Below are the code and all the weights of a small trained network. Each question names an input and a target symbol and asks about switching units off, where a switched-off unit gives its printed mean instead of its output.

import numpy as np


def w(rows, s, z=0):
    codes = np.array(rows[::2]) - 128.0
    scale = np.full(codes.shape[1], s)
    scale[-1] = z or s
    return codes * scale


def norm(h):
    return h / np.sqrt((h * h).mean(-1, keepdims=True) + 1e-5)


def f(y):
    return y / 2 * (1 + np.tanh(0.7978845608 * (y + 0.044715 * y**3)))


def softmax(a):
    e = np.exp(a - a.max(-1, keepdims=True))
    return e / e.sum(-1, keepdims=True)


def log_softmax(a):
    a = a - a.max(-1, keepdims=True)
    return a - np.log(np.exp(a).sum(-1, keepdims=True))


def net(x, mask):
    ids = ['ΞΦΨαβγδθλμ'.index(c) for c in x.split()]
    T = len(ids)
    res = E[ids] + P[:T]
    u = 0
    for l in range(2):
        q, k, v = (norm(res) @ M[l].T for M in (Q, K, V))
        z = softmax(np.where(np.tri(T) > 0, q @ k.T / 2**0.5, -1e9)) @ v
        res = res + np.where(mask[u], z, O[l][:, -1]) @ O[l][:, :-1]
        u += 1
        y = f(norm(res) @ A[l][:, :-1].T + A[l][:, -1])
        res = res + np.where(mask[u : u + 8], y, B[l][:, -1]) @ B[l][:, :-1]
        u += 8
    return log_softmax(norm(res)[-1] @ U[:, :-1].T + U[:, -1])


Q, K, V, O, A, B = {}, {}, {}, {}, {}, {}
E = w([
[80,159,168,141,140,123,250,100,179,96,134,81],'Ξ',
[58,118,140,105,153,193,184,154,172,66,137,81],'Φ',
[167,190,133,154,46,89,249,113,139,133,66,108],'Ψ',
[111,188,70,74,101,141,241,166,82,108,89,114],'α',
[170,107,183,135,218,86,185,209,64,113,189,165],'β',
[172,102,135,147,74,78,154,222,159,116,72,237],'γ',
[81,148,129,205,142,194,112,136,112,143,182,217],'δ',
[176,137,39,108,131,140,118,153,213,157,241,193],'θ',
[67,178,106,159,152,50,33,147,183,159,162,129],'λ',
[77,168,153,66,152,120,17,138,118,166,89,166],'μ',
],0.0021)
P = w([
[163,210,110,178,155,125,135,115,101,6,95,157],'0',
[150,207,120,149,147,130,137,151,128,36,115,166],'1',
[142,205,115,143,146,126,130,170,130,63,127,164],'2',
[123,185,127,131,128,127,145,170,141,86,140,162],'3',
[111,174,134,122,127,127,151,169,137,108,139,163],'4',
[105,156,139,115,121,121,159,165,144,128,143,156],'5',
[97,145,133,114,121,125,161,157,143,148,136,155],'6',
[90,130,134,116,114,124,161,151,137,166,141,146],'7',
[92,115,139,105,111,117,172,149,143,183,139,141],'8',
[86,99,138,106,114,117,181,146,133,206,148,131],'9',
[88,84,136,89,107,120,178,144,135,212,157,115],'10',
[84,67,148,82,93,120,164,139,138,229,164,110],'11',
],0.0022)
Q[0] = w([
[69,132,192,47,95,111,254,173,168,193,156,121],'L0H1',
[148,55,121,136,120,167,83,29,118,135,119,28],'L0H1',
],0.0066)
K[0] = w([
[113,77,131,108,115,119,138,147,125,254,141,142],'L0H1',
[146,142,129,130,127,122,183,131,122,29,99,91],'L0H1',
],0.0071)
V[0] = w([
[206,60,203,152,192,55,132,192,84,82,159,178],'L0H1',
[208,127,100,62,51,1,132,176,147,141,35,140],'L0H1',
],0.0021)
O[0] = w([
[89,4,78,146,152,103,162,84,144,120,42,100,255],'L0H1',
[68,97,70,92,140,71,85,29,88,90,192,195,85],'L0H1',
],0.0024,0.00051)
A[0] = w([
[254,125,59,176,79,106,110,152,104,88,72,143,3],'L0N1',
[95,107,112,88,136,67,125,29,97,146,154,77,131],'L0N2',
[139,10,104,80,152,110,95,175,55,203,162,127,104],'L0N3',
[83,107,84,124,77,181,120,60,161,177,27,78,174],'L0N4',
[61,65,65,110,191,141,127,15,115,46,172,150,110],'L0N5',
[98,93,145,74,190,131,126,153,204,99,144,100,49],'L0N6',
[146,157,126,122,146,118,125,135,98,123,157,104,101],'L0N7',
[124,134,123,131,134,138,130,121,132,133,121,140,111],'L0N8',
],0.0025,0.0016)
B[0] = w([
[87,110,90,137,90,219,102,110,125,204,113,126,1],'L0N1',
[110,116,102,166,121,143,101,141,145,145,108,205,53],'L0N2',
[97,161,102,188,88,131,219,63,186,130,74,55,117],'L0N3',
[172,108,134,160,249,90,118,204,103,120,108,116,91],'L0N4',
[97,99,101,71,70,47,87,199,189,96,151,194,76],'L0N5',
[100,148,100,79,42,143,122,204,100,119,102,104,151],'L0N6',
[109,135,134,120,162,148,111,104,113,127,157,107,87],'L0N7',
[138,123,137,123,121,116,139,133,124,124,136,127,118],'L0N8',
],0.0018,0.00057)
Q[1] = w([
[37,69,207,128,76,124,248,159,163,230,142,143],'L1H1',
[197,2,141,154,147,164,46,9,84,89,59,25],'L1H1',
],0.0052)
K[1] = w([
[103,91,109,98,93,126,156,135,145,253,144,101],'L1H1',
[167,116,115,183,127,150,156,133,124,20,120,130],'L1H1',
],0.0078)
V[1] = w([
[183,89,49,158,94,127,133,136,211,161,254,88],'L1H1',
[161,118,97,69,97,201,231,150,59,93,144,135],'L1H1',
],0.0025)
O[1] = w([
[163,203,125,113,202,163,197,125,172,5,76,207,1],'L1H1',
[137,98,166,43,131,224,89,70,34,164,55,157,48],'L1H1',
],0.0025,0.00077)
A[1] = w([
[112,143,59,164,136,177,18,109,106,79,126,119,205],'L1N1',
[183,99,174,178,151,185,132,134,96,219,68,151,33],'L1N2',
[204,115,138,199,104,107,166,184,135,123,134,73,185],'L1N3',
[95,98,145,56,214,161,58,195,141,113,217,165,129],'L1N4',
[111,168,178,28,144,168,14,64,71,208,113,113,41],'L1N5',
[87,72,127,102,164,136,158,71,94,134,91,30,115],'L1N6',
[167,148,138,106,238,184,163,92,160,77,2,208,30],'L1N7',
[67,56,31,74,92,71,133,48,151,124,127,194,2],'L1N8',
],0.0034,0.0012)
B[1] = w([
[163,80,182,60,73,162,169,189,108,182,164,112,97],'L1N1',
[63,80,129,92,119,149,157,138,167,75,78,71,126],'L1N2',
[102,86,147,104,167,113,63,55,187,128,124,97,250],'L1N3',
[138,89,118,105,140,125,149,50,126,185,65,70,201],'L1N4',
[44,143,201,143,132,60,132,99,191,121,202,161,105],'L1N5',
[137,136,118,197,96,81,110,161,160,99,128,254,161],'L1N6',
[155,78,91,124,138,121,76,102,177,224,178,117,237],'L1N7',
[106,96,167,163,219,147,133,104,115,139,112,80,160],'L1N8',
],0.0029,0.0013)
U = w([
[212,131,59,63,163,175,120,94,169,180,171,175,46],'Ξ',
[144,141,189,195,129,234,113,176,129,152,143,119,13],'Φ',
[108,201,82,89,83,146,171,123,11,113,116,160,74],'Ψ',
[101,152,212,56,90,106,100,102,84,149,180,182,2],'α',
[123,63,121,139,243,91,135,102,60,114,120,112,226],'β',
[114,202,135,177,170,98,161,134,199,27,143,137,214],'γ',
[173,179,138,183,78,116,154,2,119,135,55,106,178],'δ',
[116,149,108,147,97,55,75,159,137,170,192,54,225],'θ',
[103,97,143,72,115,190,137,182,172,94,68,46,139],'λ',
[121,46,85,167,86,89,111,159,137,115,65,223,71],'μ',
],0.0055,0.00088)

Each question gives the input, a string of symbols that net reads in full, and the target symbol t.
The units are the heads (2 rows each of Q, K, V and O) and the neurons (one row each of A and B). Each row of codes is followed by its name. A weight is (code - 128) times the scale printed after its matrix; where a second scale follows, it is the last column's (O, A, B and U).
mask holds one flag per unit, layer by layer, with each layer's heads first. A switched-off unit (its flag False) gives its mean, the last column of its rows in O or B, instead of its output. The means were averaged over made-up inputs and are rounded, as every weight is.
A unit's drop is (log p(t) with every unit on - log p(t) with that unit switched off) / (log p(t) with every unit on - log p(t) with every unit switched off).
The circuit of an input: a set's keep is (log p(t) with only the set's units on - log p(t) with every unit switched off) / (log p(t) with every unit on - log p(t) with every unit switched off). Starting from the 12 units with the biggest drops (on a tie, the unit counted first), units are removed one at a time, each time the one whose removal leaves the highest keep (on an exact tie, the one counted first), for as long as the keep stays at least 0.8.
circuit, biggest first: the units of the circuit, biggest drop first
unit that matters most: the unit with the biggest drop
k most important neurons: the k neurons with the biggest drops, biggest first
top k neurons in layer l: the k neurons of layer l with the biggest drops, biggest first
drop of u: that unit's drop, to one decimal
input Ψ μ δ γ β δ, target λ: circuit, biggest first	[L0H1, L1N2, L1H1]
input Φ λ Ξ δ λ γ, target γ: unit that matters most	L1H1
input Ξ γ Ψ, target β: circuit, biggest first	[L0H1, L1N8, L1H1]
input Ψ Φ δ β α Φ α, target α: circuit, biggest first	[L1H1, L1N5]
input Φ γ μ λ Ξ γ γ Ξ Φ, target β: circuit, biggest first	[L0H1, L1N8]
input λ λ β Ψ β δ β Ψ, target λ: 2 most important neurons	[L1N2, L0N4]
input β μ θ γ α β γ Ξ α, target β: circuit, biggest first	[L0H1, L1N8]
input α Φ Φ Φ Ξ β, target μ: circuit, biggest first	[L0H1, L1N6, L1H1]
input Ξ α Ψ, target α: 2 most important neurons	[L1N5, L0N3]
input λ Ψ α β Ψ, target μ: top 2 neurons in layer 1	[L1N6, L1N4]
input θ α β λ β Φ γ λ γ θ Ψ Ξ, target Ξ: circuit, biggest first	[L1H1, L1N7, L0N4]
input α Ψ δ δ γ, target λ: circuit, biggest first	[L0H1, L1N2, L1H1, L1N6]
input β δ μ γ μ Ξ β β Ξ, target μ: circuit, biggest first	[L1N6, L0H1]
input Ξ λ δ λ Ξ μ Φ Ξ λ γ Ξ, target γ: circuit, biggest first	[L1H1]
input λ Ξ μ λ α μ Ξ μ γ β β γ, target β: circuit, biggest first	[L1N8, L0H1]
input μ Ψ μ Ξ μ γ γ Ψ Ξ β, target μ: circuit, biggest first	[L1N6, L0H1, L0N3]
input δ β λ Ξ δ Ψ, target λ: 2 most important neurons	[L1N2, L1N3]
input λ Ξ δ β δ θ α, target Ξ: drop of L1H1	1.1
input μ Ψ Ξ Ξ μ μ β Ξ, target θ: drop of L1N2	0.1
input Ψ Ψ δ α, target λ: unit that matters most	L0H1
input γ μ Φ μ Ψ Ξ Ξ δ Ψ Φ Ψ α, target α: drop of L0H1	0.7
input δ Ξ Ξ Ξ α β λ Ξ δ δ γ, target λ: drop of L1N2	0.3
input θ δ Ξ μ δ Ξ θ γ, target Ξ: top 2 neurons in layer 1	[L1N7, L1N6]
input Ξ β θ β Φ, target Ξ: top 2 neurons in layer 1	[L1N7, L1N2]
input β Ψ θ μ Ξ λ β, target γ: top 2 neurons in layer 0	[L0N3, L0N4]
